Below is a small trained network, with its code and all its weights. Each question gives an input and a class and asks what happens when units are switched off, that is, made to give their printed mean instead of their output.

import numpy as np


def w(rows, s, z=0):
    codes = np.array(rows[::2]) - 128.0
    scale = np.full(codes.shape[1], s)
    scale[-1] = z or s
    return codes * scale


def norm(h):
    return h / np.sqrt((h * h).mean(-1, keepdims=True) + 1e-5)


def f(y):
    return y / 2 * (1 + np.tanh(0.7978845608 * (y + 0.044715 * y**3)))


def log_softmax(a):
    a = a - a.max(-1, keepdims=True)
    return a - np.log(np.exp(a).sum(-1, keepdims=True))


def net(x, mask):
    res = np.array(x, float).reshape(1, 4) / 4 @ E
    u = 0
    for l in range(3):
        y = f(norm(res) @ A[l][:, :-1].T + A[l][:, -1])
        res = res + np.where(mask[u : u + 11], y, B[l][:, -1]) @ B[l][:, :-1]
        u += 11
    return log_softmax(norm(res)[-1] @ U[:, :-1].T + U[:, -1])


A, B = {}, {}
E = w([
[88,164,142,147,46,146,112,232],'x0',
[127,129,128,127,128,128,126,127],'x1',
[107,139,251,153,113,125,158,105],'x2',
[104,114,113,237,170,135,76,127],'x3',
],0.015)
A[0] = w([
[126,135,93,44,107,129,134,130,2],'0.n1',
[126,138,6,109,112,130,114,166,82],'0.n2',
[133,131,139,20,92,126,161,153,93],'0.n3',
[115,151,110,129,131,123,110,107,65],'0.n4',
[131,131,148,112,161,134,126,18,31],'0.n5',
[147,131,83,114,163,125,133,64,180],'0.n6',
[138,128,138,3,111,127,155,100,138],'0.n7',
[128,106,134,85,153,142,151,88,73],'0.n8',
[147,131,166,52,104,121,153,127,46],'0.n9',
[137,124,17,103,145,130,121,112,132],'0.n10',
[140,143,109,142,158,111,127,56,36],'0.n11',
],0.021,0.0026)
B[0] = w([
[233,189,198,113,156,147,43,104,188],'0.n1',
[210,109,107,158,166,111,180,228,249],'0.n2',
[135,4,195,64,159,214,143,151,231],'0.n3',
[133,108,107,132,117,132,144,99,133],'0.n4',
[206,116,132,146,170,110,181,183,223],'0.n5',
[47,109,149,108,122,128,58,101,212],'0.n6',
[119,232,89,209,108,45,110,110,241],'0.n7',
[132,176,97,124,131,68,133,93,180],'0.n8',
[54,85,46,113,114,123,181,143,205],'0.n9',
[38,125,131,94,80,137,64,51,237],'0.n10',
[159,59,122,100,102,160,152,103,192],'0.n11',
],0.028,0.015)
A[1] = w([
[98,213,110,216,80,111,103,195,94],'1.n1',
[124,148,162,38,124,215,155,174,124],'1.n2',
[2,180,209,114,104,164,125,164,102],'1.n3',
[147,212,3,177,174,94,150,176,30],'1.n4',
[180,146,123,172,208,140,234,74,83],'1.n5',
[92,252,163,179,65,131,57,79,34],'1.n6',
[219,135,84,169,203,204,152,162,80],'1.n7',
[144,179,135,168,53,166,124,122,2],'1.n8',
[53,113,98,63,82,234,136,75,8],'1.n9',
[91,144,107,114,63,73,206,139,145],'1.n10',
[154,151,72,160,97,107,168,135,104],'1.n11',
],0.021,0.0035)
B[1] = w([
[191,17,68,245,60,82,94,159,206],'1.n1',
[153,226,123,58,122,132,176,178,175],'1.n2',
[191,174,113,199,28,229,213,152,197],'1.n3',
[9,154,72,112,97,6,183,113,219],'1.n4',
[72,145,166,252,250,154,197,86,212],'1.n5',
[227,191,163,172,77,131,46,77,198],'1.n6',
[157,48,148,10,123,98,65,186,247],'1.n7',
[158,119,108,160,202,138,156,121,145],'1.n8',
[46,143,39,105,91,213,141,145,189],'1.n9',
[128,211,121,105,174,114,117,192,181],'1.n10',
[83,194,113,174,151,125,90,178,172],'1.n11',
],0.026,0.015)
A[2] = w([
[212,63,188,213,137,166,150,113,5],'2.n1',
[111,57,137,139,186,171,108,102,87],'2.n2',
[59,91,129,114,150,140,156,192,30],'2.n3',
[110,158,171,118,85,105,98,93,43],'2.n4',
[184,77,211,94,189,152,135,161,28],'2.n5',
[46,2,165,146,182,232,107,96,103],'2.n6',
[119,128,124,107,112,115,241,78,31],'2.n7',
[157,198,213,178,50,125,54,52,12],'2.n8',
[85,146,105,94,73,156,47,2,148],'2.n9',
[129,194,190,137,62,194,117,104,9],'2.n10',
[90,218,174,179,158,85,44,103,101],'2.n11',
],0.02,0.0025)
B[2] = w([
[204,76,175,220,126,167,186,142,226],'2.n1',
[89,88,97,103,139,148,171,114,193],'2.n2',
[157,100,142,131,74,117,110,33,229],'2.n3',
[189,96,91,100,158,144,183,70,147],'2.n4',
[137,147,243,101,147,141,150,123,232],'2.n5',
[38,99,122,175,179,193,77,146,253],'2.n6',
[69,170,178,137,56,124,151,135,159],'2.n7',
[218,132,80,87,130,89,150,42,232],'2.n8',
[140,166,108,99,110,150,2,104,240],'2.n9',
[82,128,77,103,129,120,166,115,178],'2.n10',
[115,213,172,94,147,114,154,66,205],'2.n11',
],0.031,0.012)
U = w([
[199,199,117,68,132,84,75,16,186],'0',
[43,84,79,108,118,208,40,99,80],'1',
[52,212,134,170,184,36,206,97,113],'2',
[110,47,220,173,213,183,170,124,186],'3',
[209,122,223,9,141,135,131,204,166],'4',
[105,52,67,127,87,8,101,180,4],'5',
[91,194,92,86,54,225,223,171,85],'6',
[245,116,121,220,73,150,173,119,172],'7',
],0.016,0.0014)

Each question gives the input, the list of numbers given to net, and the class t.
The units are the neurons (one row each of A and B). Each row of codes is followed by its name. A weight is (code - 128) times the scale printed after its matrix; where a second scale follows, it is the last column's (A, B and U).
mask holds one flag per neuron, layer by layer. A switched-off neuron (its flag False) gives its mean, the last column of its row in B, instead of its output. The means were averaged over made-up inputs and are rounded, as every weight is.
A unit's drop is (log p(t) with every unit on - log p(t) with that unit switched off) / (log p(t) with every unit on - log p(t) with every unit switched off).
The circuit of an input: a set's keep is (log p(t) with only the set's units on - log p(t) with every unit switched off) / (log p(t) with every unit on - log p(t) with every unit switched off). Starting from the 12 units with the biggest drops (on a tie, the unit counted first), units are removed one at a time, each time the one whose removal leaves the highest keep (on an exact tie, the one counted first), for as long as the keep stays at least 0.8.
units of the circuit, in order: the units of the circuit, biggest drop first
most important unit: the unit with the biggest drop
k most important neurons: the k neurons with the biggest drops, biggest first
k most important neurons of layer l: the k neurons of layer l with the biggest drops, biggest first
drop of u: that unit's drop, to one decimal
input [6,-8,1,-7], class 6: units of the circuit, in order -> 1.n2
input [7,-1,0,-7], class 4: 3 most important neurons -> 0.n3; 0.n10; 0.n1
input [0,6,7,3], class 3: 4 most important neurons -> 0.n10; 0.n6; 0.n7; 0.n3
input [3,-1,0,2], class 5: 3 most important neurons -> 0.n3; 0.n10; 0.n6
input [-7,-6,2,-5], class 2: 2 most important neurons -> 0.n7; 0.n5
input [8,-6,1,-7], class 6: 3 most important neurons -> 0.n2; 0.n5; 0.n3
input [1,0,3,0], class 6: 3 most important neurons -> 0.n2; 0.n5; 0.n7
input [6,4,-2,1], class 5: 2 most important neurons -> 0.n3; 1.n4
input [-3,-4,6,1], class 3: 2 most important neurons -> 0.n7; 1.n5
input [-7,0,-5,1], class 1: 3 most important neurons -> 0.n11; 0.n7; 0.n10
input [-3,2,1,5], class 3: 2 most important neurons -> 0.n10; 0.n5
input [6,-8,6,-8], class 6: 2 most important neurons -> 0.n3; 0.n2
input [1,-2,-1,6], class 5: 3 most important neurons of layer 0 -> 0.n3; 0.n6; 0.n10
input [-8,-7,2,3], class 3: most important neuron -> 0.n5
input [2,5,-2,1], class 5: 2 most important neurons -> 0.n3; 0.n2
input [-3,-1,1,-6], class 2: 3 most important neurons of layer 0 -> 0.n7; 0.n10; 0.n9
input [1,3,-1,-7], class 4: 3 most important neurons of layer 0 -> 0.n3; 0.n1; 0.n9
input [5,3,2,-8], class 6: 4 most important neurons -> 0.n2; 0.n3; 0.n5; 0.n9
input [0,7,8,8], class 3: 2 most important neurons of layer 0 -> 0.n10; 0.n6
input [-7,8,0,5], class 1: units of the circuit, in order -> 0.n6
input [-1,-1,-6,8], class 1: 2 most important neurons -> 0.n7; 0.n10
input [-5,6,4,4], class 3: 2 most important neurons of layer 0 -> 0.n5; 0.n7
input [1,4,-2,-7], class 4: 2 most important neurons of layer 0 -> 0.n3; 0.n1
input [6,7,4,-7], class 6: 2 most important neurons of layer 0 -> 0.n2; 0.n3
input [2,-3,4,-4], class 6: 2 most important neurons of layer 0 -> 0.n3; 0.n2
input [0,4,6,-2], class 2: 2 most important neurons of layer 0 -> 0.n10; 0.n6
input [6,2,-1,0], class 4: most important unit -> 0.n7
input [-3,2,2,-8], class 2: 3 most important neurons of layer 0 -> 0.n7; 0.n9; 0.n10
input [6,-3,-7,-7], class 4: drop of 0.n3 -> 1.3
input [-1,-1,7,-5], class 2: drop of 0.n7 -> 0.2
